In the rows, zero is written as 128.
Rows near named flat spaces through zero (a row that begins with a name and a colon came from that space):
kipanokik: [121 129 145 151 165 186 134 128 167 151 116 123 153 138  82 143 128 123
 171 159 148 132 124 101 143 114 150 115 107 160]
nazorufa: [115  97 161 131 147 189 122 128 171 149 112 120 142 116 103 168 123 144
 170 149 138 133 132 108 142 131 140 123 115 147]
mirvef: [109 159 124 143 118 105 117 118 108 124 186 113  89 129 151  77 128 119
 131 137 126 116 122  92 109 141  84 132 161 134]
mirvef: [136 159 106  92 112  63 122 127  68  93 167  98  89 122 141  60 137 137
 130 134 142 136 149 118  83 154  79 132 181 156]
zusbuti: [138  98 124 129 150 156 123 142 167 143  94 150 175 125 101 151 127 125
 149 118 124 142 139 114 137 115 152 129  88 161]
mirvef: [167 117 119  60 130 127 155 148 114  87  62  99 149 138  98 154 141 160
 130 142 149 138 161 184 127 139 172 109 150 140]
mirvef: [127 110 121 112 125 123 112 127 121 131 129 130 133 113 136 122 130 134
 135 123 132 131 129 129 124 133 115 135 126 138]
kipanokik: [152 227  33 159  68  21 152 141  74  72 191 162  89 192 226  38 131  65
   4  74  59  51  98 136 115 137 126 152 171  71]
zusbuti: [168 182  87 155 116 121 170 148 114 107 113 162 131 164 122 147 117  95
  80 115 119  93 102 147 130 140 185 165 110 120]
nazorufa: [142 146  72  81 143 145 119 124  93 111 123  94 146 150 132  74 156 131
 145 173 175  87 105 164 141 135 135 113 163 157]
kipanokik: [134 142 127 138 134 131 139 136 140 122 128 130 131 139 114 126 126 121
 132 129 123 129 137 109 123 129 138 128 127 143]
mirvef: [ 97 157 147 185 146 183 126 107 144 163 168 124 110 138 120 126 122 109
 152 166 148 100  84  97 148 124 124 133 122 123]
mirvef: [135  75 136 160 162 175 111 119 146 196  75 191 191  93  82 200 115 115
 149 111 160 161  89 157 156  92 161 162  16 137]
kipanokik: [153 128 145 109  98  87 157 164 147  80 114 130 109 128 124 157 112 144
 107  91  78 151 192  97  89 160 139 139 150 140]
zusbuti: [ 79 152 197 157 139 121 148 108 168 122 159  70  93 164 131  97 141 135
 128 153  96 148 168 101 142  85 103  34 186  71]
nazorufa: [142 149  96 125 132 116 129 131 106 122 133 133 135 138 126 101 133 115
 125 132 141 117 116 132 122 131 130 139 127 147]
kipanokik: [113  86 129 106  88 116 104 121 122 127 133 135 112 104 196 147 125 144
  91  99  99 107 117 160 140 141 110 138 140  73]
nazorufa: [149 168  71 122 140 125 132 133 103 115 135 126 144 156 124  79 142 106
 128 146 151  96 106 133 128 130 140 134 136 161]
mirvef: [147 106 108 111 118  61 112 134  97 128 117 162 143  99 130 117 125 125
 111  79 119 171 147 138 100 120 105 150  96 141]
nazorufa: [117 148 159 162  95  49 144 122 111 119 155 145  84 125 156 127 113 117
  71  79  79 160 149 125 107 113 101 125 132  65]
nazorufa: [160  99  64  84  99 119 122 157 140  97  89 156 169 142 181 137 136 125
  78  86  87  82 128 164 145 142 166 142 128 118]
nazorufa: [124 163 115 155 165 200 144 135 177 132 131 110 153 176  98 111 138 108
 161 176 139  88 115  90 154 120 165 103 136 165]
zusbuti: [169 188 112 126 142 125 178 156 123  88 111 114 128 165  70 124 126 120
 137 151 142 129 153 109 103 147 171 133 144 179]
mirvef: [143 100  99  97 101  28  98 137  89 116 135 162 132  92 158  91 126 128
 100  60 100 173 161 126  84 128  78 151 113 142]
kipanokik: [137 175  75 140 111  66 123 125  80 113 171 144 111 144 163  59 133  96
  90 109 119 106 108 125 110 130 102 146 141 126]
zusbuti: [115  94 140 121 122 125 114 126 150 135 119 132 139 120 149 136 131 136
 119 109 104 136 140 134 140 113 120 109 124 104]
kipanokik: [146 117 129  71  68  47 144 128  66  80 106 116  88 117 185 147 129 158
  51  90 103 132 146 217 118 143 125 126 171  43]
zusbuti: [111 151 163 132 148 132 142 123 141 119 144  84 109 144  99 102 136 138
 159 162 136 149 159  98 119 118 113  83 165 140]
nazorufa: [ 87  92 215 149 127 164 133 118 186 145 126 105 106 116 125 183 117 155
 142 133 100 154 156 107 144 115 122  89 138  82]
zusbuti: [130  94 130 132 141 148 121 137 170 143  98 149 169 127 119 151 128 125
 133 110 110 139 139 121 143 108 147 119  94 136]
kipanokik: [120 138 104 150 145 126  99 126 127 149 169 145 136 118 121  79 127 106
 161 129 139 130 117  70 109 131  92 150 110 186]
zusbuti: [ 71 102 156 162 129 148  83  84 123 183 176 128 107  99 170 114 129 125
 137 137 138 121  80 130 155 105  74 120 118  79]
[153 105 108  94 134  94 113 129  85 132 102 145 150  96 104 127 130 137
 140 113 160 167 134 157 106 128 118 152  97 161]  mirvef
[114 133 124 173 103 120 136 119 143 141 133 163 126 150 184 149 122 100
  56  91  80  95  93 160 166 100 148 125 109  38]  zusbuti
[ 84 114 150 139 130 139  87  90 101 166 178 111  96  94 153 102 130 136
 155 152 159 127  93 125 133 126  68 129 136 111]  zusbuti
[138 111 157 108 157 125 124 135 126 133 115 115 136  95  58 132 123 150
 195 142 163 194 172  90  88 136 108 133 113 205]  kipanokik
[156 174 135 141 142 114 177 135 109 111  98 124 128 156  76 144 126 119
 116 141 147 149 137 154 122 114 169 119 121 123]  mirvef
[139  88 143 124  96  70 114 132 102 137 119 176 117  73 140 170 104 137
 102  65 108 176 141 138  97 139 104 179  85 115]  nazorufa
[186 189 132 121 141  86 209 149  96  83  61 120 136 172  50 157 128 125
  98 134 147 169 163 184 113 109 199 109 124 120]  mirvef
[119  64 174 108 105 104 108 121 117 144 112 144 112  66 136 184 110 161
 128  92 121 179 147 146 111 138  99 152 103 104]  nazorufa
[138 150 109 140  90  54 143 137 112 101 139 153 111 145 175 112 124 108
  54  74  73 125 140 141 117 120 125 130 137  77]  nazorufa
[ 93 182 134 163 153 163  96  77  44 177 220  97  64  93 103  73 124 120
 203 213 237 111  47 102 109 159  57 176 139 173]  zusbuti
[158 136 141  93 107  65 155 152 105  82 111 119 106 119 107 137 120 149
 116 104 113 172 188 125  81 151 125 135 150 145]  kipanokik
[147 139 126 129 131 104 146 134 114 121 108 139 135 132 105 136 126 123
 116 117 131 150 138 144 119 118 143 130 113 128]  mirvef
[149 155 131 133 130 104 161 137 119 110 107 129 128 148 102 137 126 122
 109 123 126 145 144 145 121 117 154 120 126 119]  mirvef
[119 134 129 135 164 160 122 105 112 158 120 115 146 130  94 117 140 125
 160 169 182 134  97 155 149 100 131 110 111 134]  kipanokik
[114 107 101 115  97  89  87 114  92 135 164 144 110 100 194  95 129 126
 102 100 116 111 104 140 122 139  79 152 135 105]  kipanokik
[108 149 130 134 131 151 118 115 118 132 168 101 101 130 136  99 132 129
 153 164 149 103 109 106 127 145 104 128 159 140]  mirvef
[136 127 136 122  99 118 150 144 146 100 114 130 116 142 153 159 121 134
  88 105  86 113 146 138 132 140 152 125 146  91]  kipanokik
[146 150 133 119 151 137 152 146 143 108 112 108 138 146  76 122 131 133
 160 150 140 147 162 100 111 132 147 113 139 178]  zusbuti
[142 152  90 101 103  53 126 121  60 102 142 125 108 131 163  78 139 123
  85 111 131 125 123 172 111 128 104 130 154 103]  nazorufa
[170 169 140 113 109  77 192 164 127  64  96 117 109 159  97 151 120 136
  93 109  95 153 191 129  95 144 169 119 158 127]  kipanokik

Rows near named flat spaces through zero:
popok_lif: [ 99  35 162  84  97 126 136 129 107 136 171  98 123 126 147 123 160 155
 136 165 183  95 173 120 147 157 190 196 117 165]
vor_buf: [167 122 114 122  96 111  91 121 118 149  79 158  60 107 138 146 142 140
 108 187 173  98 108  76 127 125 109 192 156 143]
siv_vefa: [115 134 125 132 128 137 126 135 138 133 147 134 136 131 121 128 131 129
 124 119 127 151 122 117 136 115 110  99 116 123]
ganuv_tivi: [136 119 138 129 182  68 125 148 120 138 116 146  99  78 183 135 140 135
 115 165 171 106 134 135 126 173 132 150  94 120]
popok_lif: [146 129 132 126 121  89 104 146 142 128 102 140 102  83 142 152 142 123
 112 127 126 123 135 128 150 123 113 120 121  99]
ganuv_tivi: [148 123 139  86 156 159 151 144  99 122 103 135 123 147 116 157 109 120
 128 126 137 134 121 116 103 118 157 186 174 132]
popok_lif: [142 137 137 141 149 120 141 127 158 125  88 113 148 127 164 116 114 170
 121 146 117  99 123 159 115 136 148 182 128 142]
popok_lif: [118  16 161  63  38 128 109 144 117 133 160  99 108 112 119 148 170 153
 126 151 174  98 181  96 177 116 183 192 142 149]
givuv_neda: [114  83 154 121 119 128 134 125  91 152 209 119 148 123 135 128 168 140
 159 126 177 159 147 125 145 148 148  68  84 161]
siv_vefa: [106 128 114 166  84 138 111 134 172 138 185 126 154 142 110 115 131 153
 115 112 115 161 124 107 162 101  96  70  91 115]
siv_vefa: [120 132 169  70 196 173 182 140  73 113 133 123 152 148 106 175 124  78
 159  70 109 181 137 158 100 131 169 116 158 117]
givuv_neda: [130 131 131 122 165 169 161 149 118 130 163 128 176 166 117 126 102 149
 134 111 138 164 112 121 108 112 145 122 131 144]
siv_vefa: [152 109 108 129 161  63 136 151 115  91 121 103 156 101 154  74  87 132
 133 132 135  47 159 180 112 158 172 136 122 127]
vor_buf: [144 125 131 120  96 147 140  79 114 109  81  83 153 149 125  88 123 135
 167 130  99  70 140 179 103 132 169 163 169 180]
vor_buf: [113 174 172 194 168  96 135 106 177 152 116 131 128  97 190 168 166 148
 124 115  86 173 120 185 146 175 108  97  54  92]
vor_buf: [148 153 108 161 189  46 123 170 144 101 121 141 128  81 157 123  90 111
 102 111 111 103 139 163 129 157 121  98  93  61]
ganuv_tivi: [110 130 115 129  90 179 120 116 163 148 129 127 146 160 116 101 134 171
 121 154 137 138 102  89 131  84 100 144 138 174]
ganuv_tivi: [154 110 141 100 136 106 134 144  85 107 133 120 128 107 114 153 126  90
 147  89 122 125 156 154 131 136 162  99 142 104]
siv_vefa: [ 87 149 106 175  93 158 128  49 125 139 143 113 122 180 119  72 135 121
 151 159 118 108 114 131 105 161 110 130 120 173]
vor_buf: [184 128 146 102 174 136 140 176  88 145 148 157 148 113 128 175 127 143
 137 106 172 186 109 106 122 101 136  85 132 133]
siv_vefa: [109 135 137 141 129 147 159  84 108 107 136  89 158 166 117 103 116 104
 164 101  84 111 146 186 105 161 166 125 134 139]
popok_lif: [120  84 147 108 122 166 153 115 123 142 135 104 151 165 148 106 129 186
 137 174 168 102 129 121 110 138 178 220 140 195]
givuv_neda: [159 148 110 138 155 174 154 150 147 128 129 120 204 173 125  90  78 194
 130 128 133 135  93 125  96  83 138 139 146 174]
siv_vefa: [121  95 147 169 147 142 166 131 124 142 217 105 187 176 148 113 109 188
 139 132 155 145 133 142 120 167 182 143  79 150]
vor_buf: [118 165 148 157 132 131 101 110 146 182 114 183  55 107 151 196 184 126
 103 159 149 198  87  76 147 139  60 123  95 108]
popok_lif: [150  92 131 137  94 112 120 151 130 124 169 118 141 128 120 139 119 151
 122 116 137 126 147 122 152 124 155 126 117 110]
siv_vefa: [163 128 146 113  93 130 106  93 119 148  40 143  51 114 146 174 159 132
 120 179 140 101 114 107 122 138 131 235 174 143]
givuv_neda: [142 152  96 158 110 110 106 125 172 126 100 121 155 114 143  73 117 167
 122 145 119  94 113 138 131 100  96 102 120 154]
givuv_neda: [ 87  83 183  60 107 148 141 113 101 128 148  90 156  99 123 135 198 103
 179  90 122 151 174 170 156 119 154  60 120 164]
vor_buf: [153 138 110 127 125  92 112 120 132 110  58 128  93 105 143 116 113 118
 116 154 118  63 131 142 115 140 131 185 157 121]
givuv_neda: [122  90 127 124 105  86 103 161 139 126 149 143  81 100 130 159 132 118
  91 139 146 119 151  95 164 140 128 157 112  75]
ganuv_tivi: [157  91 117  96 111 139 120 148  95 138 141 140 118 135 116 126 122 147
 127 158 187 116 122  79 122 108 142 160 156 162]
vor_buf: [155 131 115 149 112 111 109 116 113 142 129 142 107 121 133 124 134 136
 131 151 155 119 116 110 126 136 116 120 124 141]
popok_lif: [ 78 116 145  61 134 143 134  97 121 122  66 107 113 105 143  96 169 101
 149 155 128  86 146 151 117 128 128 159 156 181]
vor_buf: [161  70 157  99 129 116 126 191 143 146 147 135 137 104 156 168 133 197
 100 149 182 139 136  95 156 108 163 184 117 128]
givuv_neda: [150 139  89 157 123 101 106 164 177 116 100 151  99 131 130 131  76 151
  67 155 122  95 112  90 132 116 111 205 141  78]
ganuv_tivi: [ 83  78 119 135  96 134 137 114 113 114 181 117  89 179 104 128 104 102
 107 149 135  97 156 100 128 179 168 221 132  96]
givuv_neda: [160 130 107 136 128 109 115 159 143 118 101 150  93 129 124 153  89 133
  85 144 129 107 118  96 127 123 129 200 152  84]
ganuv_tivi: [184  83 131 101  96 119 124 142  78 123 157 107 166 116 115 114 130 148
 166 113 165 110 149 137 133 108 171  83 143 171]
ganuv_tivi: [108 121 132 109 116 148 133 128 127 118 130 124 119 143 104 143 126 103
 123 112 109 136 137 121 132 121 133 144 146 109]
siv_vefa: [122 116 150  90 217 159 177 155  69 137 172 143 151 151 133 145 116 120
 144 124 178 170 119 118  91 148 161 133 127 149]
popok_lif: [165  77 136 172  93 118 142 158 148 119 197  94 183 165 130 131  84 200
 117 113 128 117 151 141 146 137 199 169 104 109]
ganuv_tivi: [ 74 179 111 168 123 167 133  97 174 124 117 138 104 177 103 136 109  97
  99 119  64 155 105 114 122 132  86 157 132  82]
popok_lif: [175 150 125 223 190 104 158 149 147 140 175 134 174 164 174 128  68 205
 109 139 142 140 100 147 102 177 161 160  73 110]
ganuv_tivi: [ 91  92 143 102 154  67 121 151 113 115 140 140  65  81 146 161 145  72
 103 134 141 110 170 128 151 182 139 154 103  64]
givuv_neda: [110 148 125 157  97  93 100  69 130 130  78 134  48 108 142 137 158  82
 124 157 104  91 134 139 131 179 104 161 126 105]
popok_lif: [178 136 108 139 108 126 117 147 131 122 128 127 161 128 113 116 104 154
 132 111 126 126 117 126 130  89 126  91 141 136]
siv_vefa: [120 132 102 141 118 111 108 141 148 130 143 138 129 115 126 102 124 134
 114 137 139 122 123 108 140 113  95  93 111 126]
vor_buf: [ 91 123 125 116 126 140 133 132 145 117 135 122 128 138 116 122 123 113
 117 121 110 129 137 124 134 123 124 138 130 112]
[ 92 149 117 173 125 106 128  98 154 114 137 109 135 132 136  94 123 111
 130 119  85 108 141 168 131 161 117 102  95 108]  vor_buf
[129 126 113 171 127  86 125 111 150 120 124 105 144 121 164  75 114 159
 128 156 127  68 138 165 122 163 142 145  99 143]  siv_vefa
[109 188 115 173 152 146 138 105 154 124 106 143 112 162 120 140 103 104
 110 118  77 149 101 132 109 144  98 146 129  88]  ganuv_tivi
[185 103 128 131  93 139 130 146 155 124 108 100 180 143 139 109 100 213
 126 140 133  93 125 137 127  91 171 184 152 167]  popok_lif
[155 114 103  71 142 132 130 165  96 100 102 136 123 126  98 121  91 102
 122 124 144  97 132 105 108  95 143 156 187 127]  vor_buf
[115 162 107 171 185 124 142 138 108 135 183 165 114 155 119 141  98  97
 112 120 139 172 104 103 108 163 104  98  97  85]  givuv_neda
[132 111 155  94 134 159 150 124  97 128 129 118 137 143 119 152 137 122
 148 115 132 144 135 136 118 127 162 147 151 145]  givuv_neda
[164 111 145 128 131  81 113 152 157 135  84 128 117  80 178 143 137 177
 107 158 146  94 135 140 144 133 144 180 117 126]  popok_lif
[159 161 128 159 167 143 149  90  60 143 131 156  88 169 122 163 113  94
 146 139 146 150  98 118  79 184 141 157 143 126]  givuv_neda
[160 108 129  92 134 109 121 179 113 119 145 131 156  92 117 136 127 129
 134  96 146 142 141 126 146  89 132  63 130 122]  givuv_neda
[ 87  56 144 113  90 131 124 164 171 141 204 102 174 123 140 104 149 193
 114 139 162 134 157 109 176 106 146 123  81 150]  givuv_neda
[199 161 122 112 114 152 130  99 118 121  36 104 171 127 132  93 121 163
 170 130 112  87 105 170  92  83 141 129 189 206]  givuv_neda
[107  81 132 110  87 137 132 130 111 113 184 100 147 145  97 117 129 114
 143 103 125 123 164 131 147 127 160 108 127 126]  popok_lif
[124 200 131 102 179 141 144  98 119 101  18 134 100 119 121 145 121  54
 139 101  58 120 114 174  88 129 108 142 184 106]  vor_buf
[122 162 117 135 156 134 136 127 131 115  98 145 101 143 116 148 102  92
 109 119  97 133 115 125 110 137 116 161 149  87]  givuv_neda
[ 78 164 125 154 175 143 145 104 107 137 164 154  98 155 117 143 130  71
 127 120 119 175 113 117 110 172  98 100 102  96]  popok_lif
[211 133  46 117 164  58  96 195  56 101 141 181  97  94  95 103  58  82
 111 134 196  84 115  72 102 113 107  75 161  99]  vor_buf
[ 65 131 131 140 149 149 146 129 154 131 176 123 152 150 126 112 130 125
 121 117 115 160 130 129 135 136 113 102  91 118]  givuv_neda
[134 154 122 133 137 115 113 131 131 132 108 151 100 107 127 148 136 105
 118 123 121 145 116 117 133 123  94 103 127 104]  popok_lif
[ 48 110 119 162 127 104 118 146 178 131 189 146  82 136 132 142 124 111
  68 146 124 142 143  88 163 168 102 165  71  50]  givuv_neda
[126 117  98 151 115  93 106 142 133 126 158 140 109 119 126 108 114 127
 107 147 150 106 132 102 139 139 112 119 108 109]  vor_buf
[133 204  87 209  91 170 112  85 178 144 126 134 161 175 106  88 111 159
 130 122  84 158  74 118 119  90  61  66 120 149]  ganuv_tivi
[ 92 152 140 140 146 130 134 117 165 128 108 124 129 123 145 130 139 124
 119 122  93 139 127 151 133 136 110 130 109 111]  ganuv_tivi
[ 79 132 141 128 151 142 145 119 125 123 137 142  77 155 116 174 123  77
 103 124 105 151 134 113 124 170 132 190 129  69]  givuv_neda

Rows near named flat spaces through zero:
vizredin: [ 73 125 128 142 162 109 172 144 145 140  80  98 147 117 139 114 167 123
 134 134 130  96 120  84 190 130 115 160 118 128]
vizredin: [108 136 138 114 143 115  84 124  68 110 178 149  90 125 116 145  90 142
 142 118 144 146 152 198  92 149 135  95  98 130]
sasatorof: [102 122 112 133 120 105 183 154 144 143 113 130 125 122 148 107 148  98
 138 189 112 149 125  98 133 125  98 164 131 129]
mikupgaba: [111 117 153 120 194 143 104 113 126  97 132 126 153 123 138 130 144 153
 126  67 149  84 134 122 175 107 122 139 143 122]
fozokulo: [ 93 124 112 131 138 137 168 136 140 161  72  75 150 111 128 113 156 119
 128 109 121 120 102 101 142 125 134 141 112 110]
sasatorof: [ 85 119 136 117 132 118 171 133 117 132  91 133 123 112 132 108 121 142
 145 145 150 135 103 128 105 129 145 115 110 107]
fozokulo: [216 119  92 116  60 162 193 128 187 114  92 138 132 113 168  87 134 120
 108 142 123 189  81  70  59 108 138 149 183 150]
zunevbuso: [126 108 113 120 129 162 154 123 129 171 112  86 158 113 120 122 133  99
 122 113 100 145 101 119  94 103 123 145 131  80]
fozokulo: [104 146 121 138 142 107  72 115 103 109 168 123 110 137 118 150 121 137
 122 107 133 103 173 178 164 152 138  99 107 151]
fozokulo: [112 174 138 160 106 120 103 135 123 104 162 123 133 138 122 135 123 132
 128 164  90 134 152 122 137 167 144 117 102 154]
sasatorof: [104 153 159 146 158 135 127 154 114 153  91  84 147 125 106 141 146 136
 142 105 114 110 106  85 158 154 125 151  87 128]
mikupgaba: [181 110 134 127 157 139 121 142 140 142 144 131 137 135 134 144 147 101
 123 111 116 126 129  93 153 105  70 192 163 135]
zunevbuso: [126 156 145 165 150 129  90 127  82 154 154  74 134 124  87 180 114 115
 120  97  95 110 138 128 151 177 130 145  82 133]
zunevbuso: [217 111 134 131 123 134 168 127 136 115 120 151 114 112 147 136 114 124
 115 117 148 150  96  76 103 131 111 181 168 157]
sasatorof: [127 128 112 159 127 129 190  95 150  56 165 130 156  92 181 105 125 118
  96 159 105 141 135  82 127 137 144 167 170 152]
fozokulo: [163 132 133  95 103 146  96 138 141 145  68 138 108 147 110 121 129 171
 140  78 173 124  99 145 107 118 156  74 118 133]
vizredin: [131 133 122 118  95 130 155 132 120 119 124 143 112 117 136 109 107 133
 136 157 129 172 110 135  65 137 147 111 121 127]
zunevbuso: [143 130 116 127 115 121 125 122 156 116 103 133 122 135 137 121 141 146
 118 111 153 107 130 123 156 127 144 111 141 153]
mikupgaba: [244  96  63 106  88 138 147 121 115 178 107 102  70 106 125 150 106  93
 100  65 158 179  98 147  63 135 116 149 149 156]
zunevbuso: [ 65 158 105 130  85 113 108 151 184  97 168 159 148 167 157  80 167 113
 140 232  72 143 185 141 155 104 114  99 140 135]
fozokulo: [ 95  98  87 125 117 103 217 105 124 142  60 102 107  85 143 108 119 130
 116 119 177 127  94 134 110 141 171 113 119 121]
mikupgaba: [165 127 152 120 137 139  94 119  70 122 182 149 104 121 109 160  77 130
 133 111 130 159 127 165  66 143 125 126 117 120]
sasatorof: [143 108 115 129 105 127 161 102 138 115 138 148 129 117 141 121 108 121
 113 151 135 138 123 131 100 119 144 123 154 118]
fozokulo: [115 156 132 149 107 153 154 136 170 116  99  99 174 126 139 101 156 133
 123 147  88 131 109  67 137 131 149 136 128 131]
zunevbuso: [ 72 123 127 106 178 169 142 119 107  83 166 108 163  92 164  91 134 125
 134 107  98 166 125 136  83 101 123 146 135  96]
sasatorof: [ 42 116 161  84 191 120 142 153  79 112 111 152 110 109 140  98 124 160
 177 121 167 145 112 162  97 115 118 116  94  98]
mikupgaba: [ 75 154 138 137 171 138 113 119 106  89 127  90 145 106 136 122 137 159
 127  77 129 110 132 130 150 152 158 117  99 140]
fozokulo: [106 154 113 101 150 177  66 168 129 169 114  59 151 142 113 116 178 116
 146  67  81 147 128 139 130 107  99 129  97 115]
zunevbuso: [159 118 175  93  90 142 168 164 140 151  64 190 116 143 118 101 110 158
 170 176 158 168  62  96  50 105 131 112 127  98]
zunevbuso: [135  97 123 130 107 130 137 130 105 220 146 114 133 138  82 161 104  66
 132 173  89 144 122 150  90 110  95 145 118  58]
mikupgaba: [ 75 162 106 137 110 123 127 117 113  83 149 111 121 110 145 106 119 144
 125 138 115 152 146 159 104 162 174  87  99 149]
vizredin: [161 129 100 106  98 126 150 188 149 205  46  99  98 140 117 117 165 107
 149 125 132 161  91  99 119 125  91 150 110 143]
sasatorof: [133 105 137 104 150  94  79 160 100 167 179 178  87 164 109 156 124  95
 156 164 131 132 169 180 142 104  50 146 130 116]
sasatorof: [115 177 166 132 164 139 111 165 102 105  88  99 122 117 125 126 143 175
 152  75 138 133 101  90 137 174 140 136  78 171]
mikupgaba: [ 55 173 156 134 163 130 136 176  76 146  91  72 126 107 111 123 139 143
 166 114 108 153 100 109 114 177 132 139  44 130]
fozokulo: [104 160 176 135 132 150 115 180 115 166 128 116 157 147  99 130 139 115
 166 175  66 156 110  89 107 131  96 154  88  97]
vizredin: [ 59 117 154 131 189  87 118  97  58  96 155 143 100 104 119 153  88 159
 135 101 182  87 150 189 148 158 155  99  94 121]
vizredin: [116 141 122 145 132 104 148 113 113  91 117 122 107 105 141 129 116 152
 117 110 159 118 128 127 141 169 163 118 114 167]
mikupgaba: [169 102  70  96  92 156 201 128 171 146  44  97 121  97 162  82 150 124
 113  88 155 168  72 100  78 103 145 133 157 135]
vizredin: [144  85 127 122 170 105 163 107  63 143 142 131  87  89 123 162  84 112
 123  95 173 134 115 156  99 143 113 161 126 118]
mikupgaba: [166 143 138 163 117 125 114 132 122 159 138 105 133 138  98 168 122 107
 116 132 100 115 130 101 151 156 118 155 116 139]
sasatorof: [152  60 130 102 116  90 166 112 102 143 183 223  85 130 132 140  71  92
 137 211 159 156 139 180  67  91  87 138 170  83]
fozokulo: [140 102 106 113 115 121 169 113 129 125 108 140 108 108 144 115 114 129
 121 125 161 143 110 139  96 121 142 121 144 126]
zunevbuso: [123 140 111 134 111 145 132 134 161 105 164 127 157 133 155 102 150 104
 122 169  75 156 147 108 123 109 110 148 153 130]
sasatorof: [104 116 137 112 168 150  96 113 113 120 155 122 149 126 126 130 129 132
 129  91 124 115 140 157 130 102 122 122 133  98]
vizredin: [139 168 151 111  95 171  90 157 169  76 160 169 158 159 153  83 147 148
 149 173  78 177 134 106  88 100 121 112 147 136]
vizredin: [ 59 149 142  82 118 111  87 179  77 157 117 153  77 149 102 111 114 150
 189 158 143 172 131 208  68 135 126  61  57 107]
fozokulo: [105  83 101 120 168 106 166 109 114 160  98 102 116 103 130 137 134 110
 117  89 168  96 123 145 159 117 118 146 133 110]
vizredin: [106 139 136 129 117 155  89 124 140 117 190 137 168 150 126 119 131 111
 130 169  67 141 158 145 114  99 118 116 139  94]
zunevbuso: [ 69 155 136 128 156 147 162 156 123  89 130 104 154 101 164  86 153 130
 147 144  89 171 116  89 107 135 119 161 112 133]
vizredin: [132 154 121 138  85 129 148 131 168 104  84 127 134 132 142 101 142 156
 123 141 134 128 112  96 132 143 169 100 128 158]
zunevbuso: [128 119 109 122 112 125 171 141 158 139  87 124 129 123 145 103 149 121
 130 145 133 138 109 100 128 117 123 140 140 132]
mikupgaba: [100 141 127 115 127 154 147 124 127  76 140 131 143 106 161  88 125 147
 133 132 116 168 117 126  77 123 152 116 131 126]
sasatorof: [106 139 142 129 181 135 120 137 113  79 170 127 140 113 158 119 142 129
 134 115 110 139 145 112 143 129 100 169 135 147]
[103  68  47 100 148 156 156  75 161 131 141  85 162  98 166  97 156  86
  87  79 123 119 145 169 133  58 124 131 187  84]  zunevbuso
[133 106  98 126  67 101 159 118 172 169  73 143 116 148 117 119 131 124
 119 168 156 104 121 139 141 114 153  85 139 115]  mikupgaba
[115 152 155 133 134 138  51 117 106  71 253 175 143 152 130 138 103 123
 132 173  75 146 189 174 111 121 112 113 138 122]  zunevbuso
[157  96 153 105 117 159 165 117 150 149  68 147 149 126 120 114 117 150
 133 115 159 122  71 101  89  91 150 115 149  81]  mikupgaba
[101 120 120 114 101 102 106 127 145 147 111 158 111 159 113 123 130 140
 137 155 154 100 148 174 149 112 141  70 122 115]  zunevbuso
[143 144 154 142 154 140 145 145  98  78 208 149 136 106 159 126 112 105
 136 170  77 190 134  90  83 142  84 201 142 145]  zunevbuso
[120 148 114 142 136 128 140 137 119  95 164 112 129 109 155 118 135 112
 123 141  95 161 142 111 121 149 114 162 128 158]  vizredin
[108 142 145 150  89  84  99 129  99 165 147 152  99 158  78 166  91 123
 139 191 126 110 153 173 132 162 144  82  85 115]  mikupgaba
[ 94 159 157 161  95 107 128 147 123 158 124 128 137 150  93 143 119 123
 144 202  94 120 131 113 138 160 140 113  85 114]  mikupgaba
[177  91 106  99 122 117 133 141 127 168 120 152  90 136 126 136 125 104
 132 123 156 146 123 148 110 103  86 145 151 126]  mikupgaba
[ 62 158 178 109 168 137  79 153 121  67 166 171 146 148 145  99 142 167
 166 150 115 131 153 140 136 112 117 108 115 125]  vizredin
[155 143 120  99 128 133 117 172 127 113 123 144  94 131 152 105 146 134
 151 120 134 180 122 122  99 127  94 146 128 169]  sasatorof
[198 122 100 119  88 138 125 154 162 197  72 104 115 149 108 137 153 107
 123 107 129 134 104 105 132 117 107 139 135 139]  vizredin
[178 126 124 116  52 163 121 106 149 125 152 162 138 142 121 116  92 128
 119 167 106 170 115 147  41 106 161  83 153  99]  vizredin
[131 135 159 159 170 159 130  86 112  81 161 102 176  99 133 145 112 142
 102  84 110 103 121  95 138 142 156 153 139 121]  sasatorof
[ 97 107 168 118 159 132 142 109 121  98 137 168 148 123 135 118 111 152
 139 141 148 109 121 130 121 103 137 119 142  91]  vizredin
[ 40 129 168 152 181 125 148 126 124 126 131 111 183 123 123 125 145 126
 140 157  99  86 133  97 179 120 122 150 112  83]  fozokulo
[158 166 153 168 168 141 107 165  93 159 142  61 141 120 103 174 144  99
 129  94  73 136 121  66 158 177  83 211  92 158]  mikupgaba
[144  88 118 119 127 133 158 119 110 207  83  97 123 116  93 152 113 104
 124 101 146 119  92 137 106 117 126 134 118  80]  zunevbuso
[133 116 128 116  78 111 135 127 127 143 140 178 104 145 117 125  96 123
 139 194 135 151 131 164  80 119 136  91 130 106]  mikupgaba
[119 143 108 123 186 124 128 182 101 156 108  65 107 108 138 132 173 102
 144  74 115 151 125 101 159 150  66 201  98 168]  mikupgaba
